Each row has a name. Each question is about the rows just above it.

q462: [184 218  78  91  87 154 120 139  46 130 192 111 120 110 123 157 130 106
 123 162  94 124 127  99 147 110 106 159  96 145 111 219 153 175 130 124]
q413: [162 185  92 111 100 144 128 133  83 141 171 141 121 123 125 149 155 115
 122 122 108 127 129 106 140 114 112 147 101 141 122 107 141 164 127 129]
q823: [111 218  78  91  87 154 120 139  91 156 192 111 120 110 131 157 175  91
 123  94  94  94 127  99  94 110 110 159  96 145 111  86 153 175 130 124]
q942: [181 213  78  92  89 153 120 138  52 156 190 112 120 110 125 156 172 106
 123 162  95 124 127  99  90 109 108 159  96 144 113  90 153 175 130 126]
q992: [123 101 155  98 143 135 105 137 113 157 102 162 143  95 130 140 124 126
 143 168 125 121 124 151 119 139 153 126 171 115 109 113 142  89 143 107]
Count of [142] in q413: -> 0
Times [131] occurs in q462: -> 0
Count of [218] in q462: -> 1
How many times does q823 hold [91]? -> 3
Count of [94] in q823: -> 4

q992: [ 59 130 132 109 142 102  74 138  62  53 151]
q413: [172 131 131 159 127  73 131 158  96 158 158]
q823: [142 123 147 107 147  58  79  58  68  90 147]
q184: [129 143  58 112 143  56  94 143  56 148 129]
q282: [112 109  62 120 151  59 110 177  79 112 110]
q124: [210  95  96  87 138 156 146 126 135  89  43]
q462: [223 119 150  98 150 164 127  96  96  57  96]
Times [148] occurs in q823: -> 0
How many times does q413 hold [159]? -> 1
Times [158] occurs in q413: -> 3
Times [131] occurs in q413: -> 3
Count of [58] in q823: -> 2
How many times does q462 hold [95]? -> 0
How many times does q184 hold [142]? -> 0

q175: [131  50 163 159 108  84 135 112 164 108 113 139 103 138 138 164 157 129
 162 138 164 114 200 142 127]
q942: [158 179 109 130 125 182 144 149 131 119 143 138 135 126 125 114 111 147
 116 108 121 113  74 107 129]
q282: [139 118 146 134 115 135 118 133 156 111 139 157 116 122 155 114 128 121
 145 108 135 139 141 135  91]
q823: [151 111 177 126  87 121 121 111 145  88 123 142 108 137 157 135 150 139
 134 144 134 107 169 108 112]
q420: [151 147 122 142 137 130 140 152 138 130 126 148 122 120 130 135 123 141
 121 118 143 117 110 112 154]
q978: [145 136 137 133 119 121 119 130 157 106 136 152 109 130 140 133 135 131
 138 126 143 121 120 140 105]
q992: [162 145 137 137 162 216 145 170 123 169 134 142 122 127 145 145 121 139
 114 134 112  85  91 152 146]
q413: [166 127 155 131 117 186 134 129 118 127 133 133 131 148 134 153 135 130
 127 128 111  95 121 141 127]
q700: [151 141 161 123 125 150 115 150 150 125 133 162  95 112 162 129 143 138
 115 144 145 123 143 112 127]
q462: [164 171 122 137 131 148 145 136 134 122 133 132 128 143 104 131 128 155
 123 134 130  83  68 128 136]
q184: [147 117 166 128 120 134 110 142 154 126 128 159  92 114 167 153 153 135
 122 144 160 126 161 120 128]
Count of [145] in q992: -> 4
Times [126] occurs in q420: -> 1

q282: [123 123 123 225 118 116 123]
q978: [109 140 118 101 123 133 132]
q942: [149 127 122 122 122 141 129]
q992: [141 140 121 101 123 133 128]
How many times does q992 hold [140]? -> 1
Count of [123] in q942: -> 0
How many times does q978 hold [133]? -> 1
Count of [122] in q282: -> 0

q992: [151 202 125 151 144 101]
q462: [134 202 125 151 144 101]
q184: [158 100 150 158 100  99]
Times [99] occurs in q184: -> 1
Count of [152] in q992: -> 0

q282: [132 128 105 136 132 141 118 118 151 200 133 128 114 132 128 118 129 128
 132 128 130 123 130 129]
q124: [119 106 117 132 134 125 123 127 124 148 139 128 137 106 122 130 118 113
 196 131 121 119 120 117]
q420: [134  89 134 135 129 138 125  41 134 134 133 134 194 144 130 102 135  41
  41 118 127  41 139 128]
How many times does q282 hold [129]? -> 2
How many times does q420 hold [134]? -> 5
Times [128] occurs in q282: -> 5
How many times does q282 hold [132]? -> 4

q124: [120  99 116 139 146  77 130  90 130 130  82  60  68 117 130 119 111  83]
q462: [167 113 135 162 174 116 172 153 147 174  94  83  82 129 107 132 133 132]
q992: [117  82 106 139 117 139 130  90  98 134  82 117  68  82  90 139  90  83]
q420: [120  99 106 110 146  77 130  90  98 107  82  60  68 117  90 119 111  83]
Count of [130] in q124: -> 4
Times [173] occurs in q462: -> 0
Times [82] occurs in q992: -> 3
How many times does q462 hold [116]? -> 1
Times [83] occurs in q992: -> 1

q413: [ 91 173 173  91  91]
q978: [147 134 119 110 133]
q420: [131 131 131 131 131]
q462: [130 165 141 130 130]
How many times does q420 hold [131]? -> 5
Count of [141] in q462: -> 1
Count of [130] in q462: -> 3
Times [173] occurs in q413: -> 2
Count of [91] in q413: -> 3

q978: [133 169 132  94 105 154  64 143 156 127 169 142 138 174 117 128  64 139
 101 117 127 134 148]
q942: [126 116 142 140 157 182 153 141  97 141 141 119 124 170 140 148 141 124
 119 122 121 153 150]
q992: [128 111 102 126 149 177 164 149 101 149 141 101 101  99 123 122 160  99
 134 123 150 151 123]
q420: [128 128 160  87 126 103 128 162 128 139 161 139 148 103 128 142 103 147
 108 100 116  65 156]
Count of [128] in q420: -> 5
How many times does q942 hold [140]? -> 2
How many times does q992 hold [123]? -> 3
Count of [149] in q992: -> 3
Times [169] occurs in q978: -> 2
Count of [138] in q978: -> 1
Count of [127] in q978: -> 2

q184: [144 149 124  99  98 137  94  95  74 165 132 129 160 133 124 141 152 156
 128 149 128 151 148 174 176 124 175 149  83 123  65 164 108 171 153 111
 149  98  81 149 161 152 130 129 116 138 176]
q978: [127 167 121  75 210 145 125  97 192 125  92  63 146 141 130 171 130 103
 110 146 126 105 129 213 145  92 174 115  82 174 101 121 109 103 111  76
 118 128 161  95 143  98  40 169 105 136 147]
q420: [153 131 120 165 172 115 194  92 142 170 115  81 128 201  87 118 121  65
  85 122 137 123 134 118 187  67 133 136 104 129 114 113  88 133 128 121
  75 112  95 132 108 169 147  99 132 100 141]
q700: [152 130 120 167 169 115 193  93 143 170 117  80 128 199  84 117 120  63
  84 124 138 122 135 116 189  67 135 138 102 128 113 111  88 129 131 120
  74 113  92 132 108 169 149 100 132 100 140]
q992: [127 165 121  75 209 144 125  96 192 125  93  62 145 140 130 170 129 103
 109 148 125 104 129 214 144  92 172 114  81 174  98 121 110 102 112  75
 120 127 161  94 142  98  39 172 104 137 147]
q942: [127 167 122  75 209 145 124  96 193 124  93  62 146 141 129 170 130 103
 110 146 127 105 130 214 145  93 173 116  82 174 100 121 110 102 110  76
 118 129 161  94 142  97  39 169 105 137 148]
q462: [146 147 124 100  97 137  95  94  75 166 133 130 161 135 123 142 151 156
 125 106 170 150 147 175 177 124 179 145 111 122  65 163 146 170 153 110
 149 101  81  97 161 150 128 129 116 138 161]
q282: [144 149 124  99  98 137  94  95  74 165 132 129 160 133 124 141 152 156
  81 107 170 151 148 174 176 124 180 144 112 123  65 164 147 171 153 111
 149  98  81  96 161 152 130 129 116 138 176]
q823: [126 166 121  76 210 143 126  96 190 126  93  62 146 141 130 167 128 103
 107 149 125 105 128 214 144  93 172 114  80 175  97 119 110 104 114  76
 120 128 159  94 142  97  40 173 106 138 147]
q124: [142 153 124  99  99 138  94  96  73 165 127 125 160 132 124 141 153 158
 129 107 168 150 148 172 177 124 178 142 113 123  65 164 148 170 153 113
 148  97  82  95 162 152 137 129 119 136 176]
How many times does q992 hold [93]? -> 1
How many times does q184 hold [149]? -> 5
Count of [159] in q282: -> 0

q420: [ 63 116 115  99 112 237 113 101  83 126 113 128  65 170 118 164]
q700: [163 140 152 140 140 163  68 101  71 166 163 163  92 140 143 153]
q282: [ 70  75 168 174  89 194 105 132 181 140 166 105 128 203 113 154]
q462: [170 207 114 157 129  98 129 157 147  98 210 170 148 187 125 170]
q823: [142  83 171 199 119 171 112 195 166 114 198  86 159 136  74 120]
q978: [137  79 102 168 109 107  95 191  59 129 212  94  79 165 114 143]
q942: [ 70 107 228 198 162 168 106 150 185  96 173 109 132 113 132 138]
q175: [134 135  90 133 108  75 104  78 171 192  34 107 194 124 127 162]
q992: [122 125  98  55 122 122 175 122 134  63  94  77 126 206 117 136]
q413: [ 98 141 174 208 134  87  59 121 115 155 122 119 132  35 139 168]
q184: [168  64  75 109  75  75  69  69  93  94 157  69  75 187 111 113]
q124: [ 98 115  94 168  94 157  64 129  46  94 172  62  62  95  62  94]
Times [163] occurs in q700: -> 4
Count of [75] in q184: -> 4
How many times does q124 hold [94]? -> 4
Times [170] occurs in q462: -> 3
Count of [121] in q992: -> 0

